Below are the code and all the weights of a small trained network. Each question names an input and a class and asks about switching units off, where a switched-off unit gives its printed mean instead of its output.

import numpy as np


def w(rows, s, z=0):
    codes = np.array(rows[::2]) - 128.0
    scale = np.full(codes.shape[1], s)
    scale[-1] = z or s
    return codes * scale


def f(y):
    return np.maximum(y, 0)


def log_softmax(a):
    a = a - a.max(-1, keepdims=True)
    return a - np.log(np.exp(a).sum(-1, keepdims=True))


def net(x, mask):
    res = np.array(x, float).reshape(1, 7) / 4 @ E
    y = f(res @ A[0][:, :-1].T + A[0][:, -1])
    res = res + np.where(mask, y, B[0][:, -1]) @ B[0][:, :-1]
    return log_softmax(res[-1] @ U[:, :-1].T + U[:, -1])


A, B = {}, {}
E = w([
[156,127,116,124,128,101],'x0',
[104,126,133,132,129,154],'x1',
[60,140,27,100,156,94],'x2',
[128,121,127,126,126,127],'x3',
[121,145,162,246,209,71],'x4',
[141,216,117,193,7,97],'x5',
[134,125,125,127,127,123],'x6',
],0.012)
A[0] = w([
[175,79,135,22,143,166,222],'n0',
[166,150,112,193,125,74,209],'n1',
[174,148,166,132,39,141,145],'n2',
[117,169,129,96,56,156,99],'n3',
[182,120,199,129,87,161,253],'n4',
[78,144,9,146,154,138,234],'n5',
[117,184,105,128,80,116,212],'n6',
[182,104,190,103,183,146,146],'n7',
[121,195,120,219,127,135,106],'n8',
[132,86,194,166,141,110,163],'n9',
[127,115,181,150,165,137,112],'n10',
[68,108,113,160,239,57,116],'n11',
],0.012,0.0037)
B[0] = w([
[94,134,89,131,193,196,247],'n0',
[109,151,83,122,169,206,227],'n1',
[178,55,94,189,155,111,230],'n2',
[181,103,93,145,106,73,201],'n3',
[127,58,146,249,191,164,226],'n4',
[103,118,73,109,118,57,244],'n5',
[136,111,57,85,145,80,216],'n6',
[188,201,193,116,158,123,199],'n7',
[88,143,114,90,146,192,222],'n8',
[153,186,161,109,96,157,191],'n9',
[130,176,163,172,92,115,174],'n10',
[87,91,177,193,166,62,253],'n11',
],0.011,0.013)
U = w([
[142,138,146,145,140,226,252],'0',
[114,40,151,181,132,71,71],'1',
[52,137,90,60,153,113,247],'2',
[151,136,84,45,1,48,25],'3',
[172,202,240,136,104,121,16],'4',
],0.0087,0.0027)

Each question gives the input, the list of numbers given to net, and the class t.
The units are the neurons (one row each of A and B). Each row of codes is followed by its name. A weight is (code - 128) times the scale printed after its matrix; where a second scale follows, it is the last column's (A, B and U).
mask holds one flag per neuron, in row order. A switched-off neuron (its flag False) gives its mean, the last column of its row in B, instead of its output. The means were averaged over made-up inputs and are rounded, as every weight is.
A unit's drop is (log p(t) with every unit on - log p(t) with that unit switched off) / (log p(t) with every unit on - log p(t) with every unit switched off).
The circuit of an input: a set's keep is (log p(t) with only the set's units on - log p(t) with every unit switched off) / (log p(t) with every unit on - log p(t) with every unit switched off). Starting from all 12 units, units are removed one at a time, each time the one whose removal leaves the highest keep (on an exact tie, the one counted first), for as long as the keep stays at least 0.8.
units of the circuit, in order: the units of the circuit, biggest drop first
most important unit: the unit with the biggest drop
k most important neurons: the k neurons with the biggest drops, biggest first
drop when u is switched off: that unit's drop, to one decimal
input [-4,0,0,0,-4,8,8], class 1: units of the circuit, in order : [n2]
input [0,-2,2,-6,-1,6,2], class 3: units of the circuit, in order : [n0; n4]
input [1,-2,1,-1,1,6,-1], class 2: units of the circuit, in order : [n8; n6]
input [5,1,3,7,3,1,0], class 2: 2 most important neurons : [n4; n2]
input [-5,5,1,-2,5,3,6], class 2: units of the circuit, in order : [n4; n2]
input [-4,-5,-8,7,6,1,4], class 0: 3 most important neurons : [n4; n1; n8]
input [-3,-8,0,3,7,1,-6], class 0: 2 most important neurons : [n1; n8]
input [3,-3,4,6,0,4,-2], class 3: units of the circuit, in order : [n0; n4]
input [2,6,1,-6,-8,7,-1], class 3: 3 most important neurons : [n11; n6; n3]
input [3,-7,4,-3,6,1,-7], class 2: 3 most important neurons : [n4; n1; n2]
input [-5,1,-7,0,4,8,7], class 0: 3 most important neurons : [n8; n1; n11]
input [7,6,-8,-1,5,0,-8], class 4: 2 most important neurons : [n7; n0]
input [-3,-6,-1,-1,-3,-3,3], class 0: 2 most important neurons : [n5; n6]
input [8,6,-3,-1,8,3,7], class 0: most important unit : n1
input [-2,0,-4,-7,8,3,8], class 0: 2 most important neurons : [n1; n8]
input [-3,-8,6,5,2,5,2], class 2: 2 most important neurons : [n1; n8]
input [3,4,1,2,2,7,0], class 2: drop when n8 is switched off : 0.3
input [8,2,-8,8,4,-2,-5], class 4: drop when n7 is switched off : 0.2
input [4,-5,7,-5,4,6,8], class 2: drop when n2 is switched off : 0.0
input [5,-1,-6,5,8,0,-1], class 4: units of the circuit, in order : [n9]
